Below is a small trained network, with its code and all its weights. Each question gives an input and a class and asks what happens when units are switched off, that is, made to give their printed mean instead of their output.

import numpy as np


def w(rows, s, z=0):
    codes = np.array(rows[::2]) - 128.0
    scale = np.full(codes.shape[1], s)
    scale[-1] = z or s
    return codes * scale


def f(y):
    return y / 2 * (1 + np.tanh(0.7978845608 * (y + 0.044715 * y**3)))


def log_softmax(a):
    a = a - a.max(-1, keepdims=True)
    return a - np.log(np.exp(a).sum(-1, keepdims=True))


def net(x, mask):
    res = np.array(x, float).reshape(1, 8) / 4 @ E
    y = f(res @ A[0][:, :-1].T + A[0][:, -1])
    res = res + np.where(mask, y, B[0][:, -1]) @ B[0][:, :-1]
    return log_softmax(res[-1] @ U[:, :-1].T + U[:, -1])


A, B = {}, {}
E = w([
[96,104,173,221,90,144,152,128],'x0',
[93,199,209,109,81,199,146,179],'x1',
[229,253,61,111,119,181,189,134],'x2',
[131,116,218,136,182,55,205,194],'x3',
[167,154,120,196,143,124,191,54],'x4',
[61,59,98,134,56,241,113,217],'x5',
[30,87,122,42,43,88,200,29],'x6',
[46,132,27,137,81,106,196,99],'x7',
],0.0051)
A[0] = w([
[85,121,159,96,87,57,205,40,183],'neuron 0',
[104,142,127,107,116,70,184,126,216],'neuron 1',
[232,208,133,170,177,105,135,67,170],'neuron 2',
[56,77,102,176,53,171,181,167,179],'neuron 3',
[85,101,103,195,47,229,154,110,151],'neuron 4',
[84,134,88,160,60,226,139,134,150],'neuron 5',
[153,170,243,134,149,175,120,254,177],'neuron 6',
[69,38,176,181,151,96,47,128,172],'neuron 7',
[109,160,77,108,91,192,100,129,142],'neuron 8',
[203,143,130,200,167,97,165,120,254],'neuron 9',
[154,141,172,189,141,154,122,110,201],'neuron 10',
[206,196,135,163,185,108,125,39,199],'neuron 11',
[119,163,75,55,118,167,63,106,142],'neuron 12',
[217,164,130,189,167,123,145,123,182],'neuron 13',
[64,122,152,101,95,69,212,17,179],'neuron 14',
],0.0066,0.0033)
B[0] = w([
[24,137,125,76,138,75,194,191,242],'neuron 0',
[92,104,91,134,153,81,187,118,189],'neuron 1',
[132,74,83,172,190,118,193,133,235],'neuron 2',
[156,135,119,190,149,153,159,130,212],'neuron 3',
[182,158,126,175,120,197,152,146,205],'neuron 4',
[181,173,102,158,112,195,143,100,195],'neuron 5',
[47,186,223,88,81,118,162,248,237],'neuron 6',
[169,71,211,139,148,112,64,179,224],'neuron 7',
[174,151,86,121,108,175,112,69,169],'neuron 8',
[109,97,105,138,187,95,173,148,231],'neuron 9',
[119,126,157,148,159,112,149,169,180],'neuron 10',
[134,53,107,161,211,122,174,148,235],'neuron 11',
[174,105,96,93,116,138,92,66,172],'neuron 12',
[109,103,99,139,176,96,193,149,209],'neuron 13',
[2,172,136,51,106,81,203,161,254],'neuron 14',
],0.0077,0.0056)
U = w([
[114,58,217,148,136,72,2,161,75],'0',
[172,210,30,149,72,176,105,28,4],'1',
[8,133,104,104,155,32,237,165,185],'2',
[186,102,108,6,82,133,15,41,163],'3',
[244,75,89,220,180,162,158,91,171],'4',
[89,254,202,97,30,188,151,171,127],'5',
],0.0055,0.0028)

Each question gives the input, the list of numbers given to net, and the class t.
The units are the neurons (one row each of A and B). Each row of codes is followed by its name. A weight is (code - 128) times the scale printed after its matrix; where a second scale follows, it is the last column's (A, B and U).
mask holds one flag per neuron, in row order. A switched-off neuron (its flag False) gives its mean, the last column of its row in B, instead of its output. The means were averaged over made-up inputs and are rounded, as every weight is.
A unit's drop is (log p(t) with every unit on - log p(t) with that unit switched off) / (log p(t) with every unit on - log p(t) with every unit switched off).
The circuit of an input: a set's keep is (log p(t) with only the set's units on - log p(t) with every unit switched off) / (log p(t) with every unit on - log p(t) with every unit switched off). Starting from the 12 units with the biggest drops (on a tie, the unit counted first), units are removed one at a time, each time the one whose removal leaves the highest keep (on an exact tie, the one counted first), for as long as the keep stays at least 0.8.
circuit, biggest first: the units of the circuit, biggest drop first
unit that matters most: the unit with the biggest drop
k most important neurons: the k neurons with the biggest drops, biggest first
drop of u: that unit's drop, to one decimal
input [-3,4,-2,-2,-8,-1,-1,-2], class 5: 4 most important neurons -> (neuron 6; neuron 11; neuron 2; neuron 9)
input [-1,-1,-1,-6,7,5,6,-4], class 5: circuit, biggest first -> (neuron 2; neuron 11)
input [7,0,-1,7,-2,1,-3,-5], class 0: circuit, biggest first -> (neuron 14; neuron 7)
input [6,3,-6,-8,-3,5,3,3], class 4: 4 most important neurons -> (neuron 3; neuron 6; neuron 7; neuron 4)
input [-8,8,4,6,1,8,7,6], class 5: unit that matters most -> neuron 5
input [-1,0,-6,-5,-8,0,6,-2], class 3: 2 most important neurons -> (neuron 6; neuron 12)
input [5,-6,8,4,3,4,-1,0], class 4: 3 most important neurons -> (neuron 14; neuron 0; neuron 6)
input [8,-1,8,-3,-8,-5,1,-5], class 4: 2 most important neurons -> (neuron 14; neuron 0)
input [0,-6,-1,-7,-4,1,-5,-7], class 3: 2 most important neurons -> (neuron 12; neuron 3)
input [1,8,-2,2,-7,-8,-1,2], class 5: drop of neuron 2 -> 0.3
input [-8,-2,5,-8,-4,0,1,8], class 1: drop of neuron 7 -> 0.1
input [-5,-1,-4,5,-4,7,-8,5], class 0: drop of neuron 2 -> 0.0
